Below are the code and all the weights of a small trained network. Each question names an input and a target symbol and asks about switching units off, where a switched-off unit gives its printed mean instead of its output.

import numpy as np


def w(rows, s, z=0):
    codes = np.array(rows[::2]) - 128.0
    scale = np.full(codes.shape[1], s)
    scale[-1] = z or s
    return codes * scale


def norm(h):
    return h / np.sqrt((h * h).mean(-1, keepdims=True) + 1e-5)


def f(y):
    return np.maximum(y, 0)


def softmax(a):
    e = np.exp(a - a.max(-1, keepdims=True))
    return e / e.sum(-1, keepdims=True)


def log_softmax(a):
    a = a - a.max(-1, keepdims=True)
    return a - np.log(np.exp(a).sum(-1, keepdims=True))


def net(x, mask):
    ids = ['ΨΩεητφ'.index(c) for c in x.split()]
    T = len(ids)
    res = E[ids] + P[:T]
    u = 0
    for l in range(2):
        r = norm(res)
        for j in range(3):
            rows = slice(2 * j, 2 * j + 2)
            q, k, v = (r @ M[l][rows].T for M in (Q, K, V))
            z = softmax(np.where(np.tri(T) > 0, q @ k.T / 2**0.5, -1e9)) @ v
            o = O[l][rows]
            res = res + np.where(mask[u + j], z, o[:, -1]) @ o[:, :-1]
        u += 3
        y = f(norm(res) @ A[l][:, :-1].T + A[l][:, -1])
        res = res + np.where(mask[u : u + 8], y, B[l][:, -1]) @ B[l][:, :-1]
        u += 8
    return log_softmax(norm(res)[-1] @ U[:, :-1].T + U[:, -1])


Q, K, V, O, A, B = {}, {}, {}, {}, {}, {}
E = w([
[95,129,69],'Ψ',
[113,102,97],'Ω',
[132,3,88],'ε',
[141,100,57],'η',
[201,88,84],'τ',
[117,124,137],'φ',
],0.02)
P = w([
[154,225,254],'0',
[108,61,183],'1',
[135,66,113],'2',
[138,65,89],'3',
[144,72,100],'4',
[145,73,96],'5',
[147,74,94],'6',
[140,80,116],'7',
[148,79,113],'8',
[155,85,103],'9',
[149,84,106],'10',
[143,77,100],'11',
],0.0043)
Q[0] = w([
[45,76,62],'L0H0',
[255,95,87],'L0H0',
[175,212,87],'L0H1',
[100,96,44],'L0H1',
[85,210,150],'L0H2',
[160,36,148],'L0H2',
],0.0086)
K[0] = w([
[151,255,23],'L0H0',
[60,236,115],'L0H0',
[63,10,123],'L0H1',
[192,115,111],'L0H1',
[95,119,210],'L0H2',
[183,86,106],'L0H2',
],0.0086)
V[0] = w([
[83,212,168],'L0H0',
[214,126,103],'L0H0',
[114,76,170],'L0H1',
[163,113,178],'L0H1',
[197,254,117],'L0H2',
[26,175,62],'L0H2',
],0.0093)
O[0] = w([
[176,167,111,41],'L0H0',
[119,100,184,126],'L0H0',
[108,112,130,118],'L0H1',
[153,3,41,74],'L0H1',
[171,146,135,2],'L0H2',
[127,66,170,183],'L0H2',
],0.0056,0.0054)
A[0] = w([
[119,6,156,3],'L0N0',
[116,215,1,206],'L0N1',
[153,88,121,197],'L0N2',
[145,164,128,6],'L0N3',
[118,114,192,174],'L0N4',
[10,74,115,109],'L0N5',
[47,97,156,101],'L0N6',
[58,113,108,236],'L0N7',
],0.0096,0.0014)
B[0] = w([
[96,99,160,202],'L0N0',
[78,110,97,195],'L0N1',
[24,78,133,166],'L0N2',
[206,93,147,129],'L0N3',
[54,59,48,144],'L0N4',
[145,145,87,254],'L0N5',
[165,83,1,192],'L0N6',
[105,157,124,213],'L0N7',
],0.0071,0.0091)
Q[1] = w([
[55,111,151],'L1H0',
[135,40,151],'L1H0',
[26,131,9],'L1H1',
[102,56,109],'L1H1',
[171,240,122],'L1H2',
[135,71,113],'L1H2',
],0.014)
K[1] = w([
[54,175,224],'L1H0',
[165,69,79],'L1H0',
[38,156,213],'L1H1',
[69,77,174],'L1H1',
[34,114,168],'L1H2',
[180,7,194],'L1H2',
],0.011)
V[1] = w([
[156,2,61],'L1H0',
[133,45,71],'L1H0',
[59,149,151],'L1H1',
[96,164,143],'L1H1',
[56,132,53],'L1H2',
[166,20,168],'L1H2',
],0.0099)
O[1] = w([
[114,157,251,248],'L1H0',
[255,154,148,225],'L1H0',
[116,255,142,159],'L1H1',
[145,219,140,131],'L1H1',
[38,132,172,185],'L1H2',
[140,185,163,178],'L1H2',
],0.0085,0.011)
A[1] = w([
[133,93,157,22],'L1N0',
[171,106,135,83],'L1N1',
[131,109,147,254],'L1N2',
[54,248,4,171],'L1N3',
[191,92,128,174],'L1N4',
[139,186,157,176],'L1N5',
[140,81,155,107],'L1N6',
[103,39,154,53],'L1N7',
],0.016,0.0023)
B[1] = w([
[105,85,74,148],'L1N0',
[137,193,171,146],'L1N1',
[149,61,137,157],'L1N2',
[100,251,122,254],'L1N3',
[169,142,162,158],'L1N4',
[101,93,100,177],'L1N5',
[141,192,94,158],'L1N6',
[143,120,90,162],'L1N7',
],0.012,0.014)
U = w([
[131,172,104,251],'Ψ',
[118,38,112,24],'Ω',
[141,19,134,106],'ε',
[88,40,247,51],'η',
[254,101,234,103],'τ',
[240,71,27,76],'φ',
],0.0089,0.0023)

Each question gives the input, a string of symbols that net reads in full, and the target symbol t.
The units are the heads (2 rows each of Q, K, V and O) and the neurons (one row each of A and B). Each row of codes is followed by its name. A weight is (code - 128) times the scale printed after its matrix; where a second scale follows, it is the last column's (O, A, B and U).
mask holds one flag per unit, layer by layer, with each layer's heads first. A switched-off unit (its flag False) gives its mean, the last column of its rows in O or B, instead of its output. The means were averaged over made-up inputs and are rounded, as every weight is.
A unit's drop is (log p(t) with every unit on - log p(t) with that unit switched off) / (log p(t) with every unit on - log p(t) with every unit switched off).
The circuit of an input: a set's keep is (log p(t) with only the set's units on - log p(t) with every unit switched off) / (log p(t) with every unit on - log p(t) with every unit switched off). Starting from the 12 units with the biggest drops (on a tie, the unit counted first), units are removed one at a time, each time the one whose removal leaves the highest keep (on an exact tie, the one counted first), for as long as the keep stays at least 0.8.
circuit, biggest first: the units of the circuit, biggest drop first
unit that matters most: the unit with the biggest drop
top k neurons: the k neurons with the biggest drops, biggest first
k most important neurons of layer l: the k neurons of layer l with the biggest drops, biggest first
which heads matter: for each layer, one digit per head in row order, 1 if its drop is at least 0.15 and else 0, layers parted by /
input ε Ω ε, target ε: which heads matter -> 000 / 000
input τ Ψ τ τ Ω Ψ Ψ η, target τ: which heads matter -> 101 / 011
input Ψ Ψ ε Ψ ε τ ε ε, target τ: circuit, biggest first -> [L1H0]
input φ Ψ Ψ η ε Ψ Ψ η, target φ: top 4 neurons -> [L1N3, L0N3, L0N0, L0N7]
input φ Ψ φ φ τ τ Ψ τ Ψ Ψ φ, target φ: top 2 neurons -> [L0N6, L1N3]
input φ ε τ ε, target φ: 2 most important neurons of layer 1 -> [L1N7, L1N6]
input η ε Ψ η, target η: which heads matter -> 101 / 000
input ε ε τ η φ η φ, target ε: circuit, biggest first -> [L1N3, L0N6, L1H1]
input τ Ω φ η Ψ η, target τ: which heads matter -> 101 / 001
input η ε η τ Ω φ τ φ ε η, target η: 2 most important neurons of layer 1 -> [L1N3, L1N5]
input φ φ Ψ Ψ Ω, target φ: 3 most important neurons of layer 0 -> [L0N3, L0N0, L0N7]
input τ η φ, target τ: circuit, biggest first -> [L1H2, L0N6, L1N3]
input τ Ω Ψ Ω, target τ: which heads matter -> 101 / 001
input φ Ψ ε η η Ψ φ τ φ ε ε, target φ: unit that matters most -> L1N7
input τ τ τ φ φ Ψ η Ω, target τ: which heads matter -> 101 / 101
input η φ η η φ φ τ Ψ Ψ ε φ, target η: top 2 neurons -> [L1N3, L0N5]
input η τ φ η Ω, target η: top 2 neurons -> [L1N3, L0N2]
input ε τ Ω ε η Ω Ψ τ Ω, target ε: 2 most important neurons of layer 0 -> [L0N2, L0N6]
input ε Ψ ε φ, target ε: circuit, biggest first -> [L1N3, L1H1, L0N6]
input φ Ψ ε Ψ Ψ η φ η, target φ: unit that matters most -> L0H0
input ε φ η Ω, target ε: top 3 neurons -> [L1N3, L0N6, L1N7]
input η Ψ τ Ψ τ Ω φ, target η: 3 most important neurons of layer 1 -> [L1N3, L1N5, L1N6]
input η Ω Ψ Ψ ε ε Ω Ω Ψ ε, target ε: 2 most important neurons of layer 0 -> [L0N2, L0N0]
